Two labels a row:
[ -1  11  29 -23  -4   1 -26  57 -16  10  -6   3  26   5 -10 -19  10  31
   4 -17  11  11   5  29  -7  10  26  -1]	rodu & V
[ -1  16   3  -9  14  -3   1  57  -9  -3  -7 -13   6  16 -13 -10   2  14
  -1   2   8   8   8   5  -8   8   4 -21]	dak & V
[-16   6  12 -14  25   6 -33 -10 -13   2  -4  10  -3  -5  13   8   4   6
 -14   3  17  12  -1  15   2  -5   5  19]	rodu & W
[  4  -9  12  30 -33   1   2  -6  -7   2  20  21   4  15  10  20 -11  30
   1  15 -14  -4 -11 -12   4   9  23 -13]	Roliv & N
[ -9  -5   4  20   9  -6  -8 -42 -10 -20 -15   5 -25  -5  34   5  -3 -45
 -14   3 -12  14  -6   6 -10  12  11  11]	Sada & W
[-18   9 -10 -23  26   5 -11  65  -7  -3 -17  -8  12  16 -20  -3  -3 -10
 -10 -10   2   5   5  22 -11  33   1  -4]	rodu & V
[-13 -17   0   4 -17 -19   9  12  11 -27 -11 -14 -11  -9   5  14   6 -41
 -25  -1 -38   1  18 -14  -9 -15  16   3]	Sada & N
[ -1  -2   2   2  17  -9  -4  51 -22 -15 -11  -2   5  15  -1   4   3 -10
 -16   9   5  20 -15  17 -10  14   2 -22]	Sada & V
[ -1  13  19  -2  -1 -14   9 -14 -18   0 -18 -24  24   2 -11   0 -10 -21
 -12   9   1  10 -21   0 -10  22  -5  -1]	Sada & P
[ -9  -8 -21  22  -5   2   2 -12  22 -19   6   3 -31 -16   9  -4  -2 -11
  21 -23  -5 -16  -1  -6  -3 -17  -9   3]	Roliv & N
[-10   0   2  -3  -6  -5   4  14  11 -20  -3  -7   2  -4  -6  13  -5 -35
 -15  13 -27   2  13  -2 -11   2   1   6]	Sada & N
[-12   4   1 -35  -2  -9 -13  32   4  -9   6  11   2   1  -3  17  13  -8
 -24 -11  -7  -9   7  -9  -6   2   4   6]	rodu & N
[  6  -5 -22  30  20  -9  15  66  -6  -3  -3  -6   3   8 -18  -3   0 -11
   3  -1  -2  12  -8   2  -8   9  -7 -26]	Roliv & V
[-16  -6   5   8  -6 -12   4  11   7 -11  -8  -2   9 -23  -4  13   2 -11
 -18  -1 -19  14   8   4  11   2  13  -1]	Sada & N
[-19   0  -4 -43   3  -1 -19  16   0 -48 -15   9   3 -28  -5  22   6 -10
 -31  -8 -23 -17   3  12  -9   5  15  22]	rodu & N
[ -6  10 -11 -33  18   1 -41  86 -10   6 -11  -6   2  20  -7   2  10  22
  -4  40   2   5   2  35   4  28   4   6]	rodu & V
[-14   7  12 -23   2   9 -36  -6 -19  -5   1   7   3 -17   8 -11   8   7
   7   6   5   2  -9  21  -3   8   7  31]	rodu & W
[-19   1 -20 -42  39  -4 -13  82 -14   6 -20   7   5  19   0  -1  12   7
 -18 -18   2  -6   5  22 -11   0   9  -4]	rodu & V
[ -8   9   3 -36  -2   6 -43 -14  -8  -1  -3  -1 -10 -10  10  -8 -21  23
 -13  10  -1  -5   4  10  -1   7  21  22]	rodu & W
[ -5  -1   2  14 -12  -2   8 -13   0 -13  -5   5 -18 -17  14  -3  -8 -27
 -10   4 -21   4 -17  -5   6  -1   0   2]	Sada & W
[-15  -2  10   7 -26   2   5  20  11 -20  -1   1 -14 -43   7  -5   2   1
 -21   3 -11   8   3  -5  -5  -1   5 -11]	dak & N
[ -5   0 -11 -31  33   3 -23  21  -9   2 -13  12  -7 -14  -4  -7  20  -3
  -5   0  11   0  -9  19  -3  -4   9  13]	rodu & V
[-21  -2   9 -28 -30  15 -35  35   4  -6 -30   2  -6  -5  -3  19 -11  -3
  -7  13 -29   0 -13  18  -8  14  -2  23]	rodu & N
[  0   5  37  -5 -44 -13   3  12 -11   1  -2 -27  -8   0 -10 -13  -4  25
  -9  11  -8   9  28 -15  -6  14  -5 -19]	dak & P
[ -6  -1  18  -3 -17   1 -13 -68 -11  -9  -4   6 -17 -19  24   9 -14  -5
 -15   1  -7   4  -1 -11   8   3  12  13]	dak & W
[-12  12  -4  11   8 -13 -14  53 -25  -5 -22 -22  -1   7  -3   5   6 -26
 -10   6  -7  20  18  24 -17  29   7 -13]	dak & V
[-17   4   7 -33  -9  -2 -15  -4   6  -8  -6  19  -1 -25   6  11   2  27
 -39  -4  -4  -4  10   6   7  -6  16  16]	rodu & N
[  2  -9 -27  43  23  -6  16  54  14   2  -5  -7  11 -11  -5   1   9   2
   8   0  -2  14 -18   8   0   9  -5 -16]	Roliv & V
[  0  -3 -20 -16  41  -8  -8  73 -15 -12 -21  -2   8   1   5   3   1   5
 -30 -15   3   2  -6  34  -8  -8   6  -5]	rodu & V
[ -8   8  13 -27  12  -9 -13  63 -10   0  -9  24  26  12  -6  -5  10  38
 -21   3  -6  -8  27  27   4   9  17  -5]	rodu & V
[  1   3  18  -1 -11  -4  19 -35 -14   2   7 -19  -8  16  -9 -14 -15  18
   3  12   2  -3  12  -5  -8  10  -6   1]	Sada & P
[  3  -2  -2 -15  24 -12  -7  88   8  -6  -9   3  32  30  -1  -1  18  34
 -13 -24   6   6  15  21  -4  -1   9 -21]	rodu & V
[ -5 -15   9   6 -18  -8  -1  -8   3 -19  -8   2 -22 -17  11   2   5  27
 -22   1  -2   8  18 -14   6 -16   8 -27]	dak & N
[ -6   7  12 -12 -24  -5 -12  24  -4  -2 -10 -19   9   0 -14  -2   2  26
  -5  11 -11  14  23   5   6   1   0 -15]	dak & P
[  5   1 -32  41  32   1   5  63  10   4  -5   2 -12  14   0   1   3  -5
  22   0 -12  13 -13  23  -8  14 -11 -22]	Roliv & V
[  1  -4  -8  12  14 -15   3  50  -7 -12 -22  10   7  -2   0   3  30 -35
 -13   3 -11  16   7  17 -14   1   9  -9]	Sada & V
[-10  -5  -4 -37 -10  -6  -8 -12  -7 -12   3  11 -14   7   1  16   5  -8
  -5 -22  -1  -5  17  -2  13   4  11   7]	rodu & N
[ -6   2  -5 -15  20  -6 -21  61   1   2  -9  12   6  26   2  -3   3  18
   1   6  -2   8  -2  22   1   9  10  11]	rodu & V
[  6 -11   1  18  -1  -4  -5   0   3 -40  -7  10  -6 -17   9  -5 -12  -4
  -5   0 -17  14   6   4  -1  -3   2  -3]	Sada & W
[-12  -7   1 -24 -31  10 -33 -26 -10  -6  -8   4 -34   1  14   7   4  20
   2   4 -12 -14  -7   6   5  -2   5  21]	rodu & W
[-58  -8 -12  20  31 -11   6  53 -12  18 -13  -4  21  -5  -6 -10  10  -6
 -13  -2 -19  14  -8  21 -32   8   5 -17]	Sada & V
[-28  -5  19 -27 -21   3 -11  35  -3 -10 -19  -5   6 -30  -4  23   1  17
 -32  -9 -23   2  -5  19   5   9  14   7]	rodu & N
[ -3 -11 -20  20  16  -8   1  67   3 -10  -4  -8  -6  10 -13  -5  17  -1
   5 -15  -9  12   4   0 -11  -1  -4 -27]	Roliv & V
[-13  -4   4  12   2   0 -14 -13   0 -22 -20  -7  11 -55  25  12 -14 -15
 -16   1 -29   4   1   0 -11   2   5  15]	Sada & N
[ -9  -9   7  37   1  -2  -3 -24 -13 -13 -12  21 -22 -51   2   5  -3   2
 -18   4 -14  14  -7   8 -10   3  14  -5]	Sada & W

Both labels of each row:
[ 17   2   7  49 -17  80 -17   8  14  16 -36   0  14  27  29 -40  17  35
 -12 -15   4  19 -19  28   4  -2  54 -10]	J & Y
[ 14  -1 -11 -22  10 -49   6  -9 -19  -9  31  14   5  -9  -2   7  -5 -12
  10   3  19  -8   8 -13 -16  12 -24   3]	K & S
[-15  -9   2  18  -9  30  -7  -4  11  17  -3  -4 -12  -1   4   8 -11   3
   6   9  -6   8  -1  -1  -4 -17   6   4]	Z & S
[ -6   5  -2  14  -3  -4   2 -11  -7   3  -4   8  15 -14   2  -3  21   0
  13   6   0  -8 -17   3 -10  17  -8   5]	K & S
[  9  -7 -10  -4  -8  -3  -1 -15  14   7  11  -3 -19  -1   0  27 -39   5
   1   1   9   5  20 -27 -14   5  -6  -1]	Z & S
[ 10  -4  -6   2   2 -14  -8  -8 -18   5  22  29  12 -21   2   7  22   0
  13   2  -1  -4  -3   0   4   5 -12  25]	K & Y
[-31   3  -7  20  -4  27   2 -10  17   8  -1 -17 -32   7  14   0 -30   2
   3   3   9  14  14 -15 -16   4   2  -6]	Z & S
[ -7  -3 -10 -15   6 -14   6   4 -21  -2  20  14   3  -5  -1  -5  11 -22
  -4  -5   8  10   8  -7  15   4 -13   9]	K & Y
[-39  -9 -12 -19   4  -9   7  -4   8   3  15  -8 -38   7  -5  37 -36  22
   1  16  -3   9  24 -34  -9 -16 -21   0]	Z & S
[-20   3 -13 -17   5  -7  -2 -12   0 -32  10   1  11   5   2   9 -14   3
   5  -5  25  15   8 -32  -9  23 -17  -9]	J & S
[-25   6  -8 -12  -2 -13  12 -17  -7  -3  14 -24  -2  -3   5  15  -5  -9
  22   0   3  16   4 -18   0  10 -16  -8]	J & S
[-18  -2  -6 -18   4  -1   2   2   6   3  -5  -6 -18   9  -4  14 -30  -6
  24  -2   3   4   9 -19   3  -5  -1  -3]	Z & Y
[-10  -3  -4   9  -3 -13  -8 -18   4   7  10  -1 -27 -10   7  21 -19 -13
   4  10 -10  12  10 -15 -13 -15  -6   9]	Z & S
[  6  -1   3 -21 -17 -15  -7 -16   8   9  17   2 -16 -21  21  41  31   3
  19   2 -32   5  10  -3   0 -10  -2  12]	J & S
[ 34   1   3  73 -13  86 -14   7  10  18 -55   2  45   2  29 -53  62  21
  20 -35  -2   5 -36  46  -2  -1  52  -3]	K & S
[ 20  12  12  44   3  46  -6  -5  -7  13 -25   9  21  -5  25 -29  34  13
  28  -4   4  12 -24  29   3  -1  22   4]	K & S
[ -5  -4   7  30 -12  24 -19  -9  17  23  -4 -12  -4   7  -2   1   1  -1
 -12   6 -13 -21   0   4  -3  -6  23  -6]	Z & S
[-23  -6  -3  15 -15  12  -5  -5   8  -1  -5  -9 -15   2  -5  12 -24  -5
  -5   7  -2   8   5 -22  -9 -11  -5   8]	Z & S
[ -6  -1  -8  -5  -6 -17   0 -26  10 -12  -5  -8 -13  -1  14   9   1  -5
 -21  -5  -7  41   9 -24   3   7  -3  -8]	J & Y
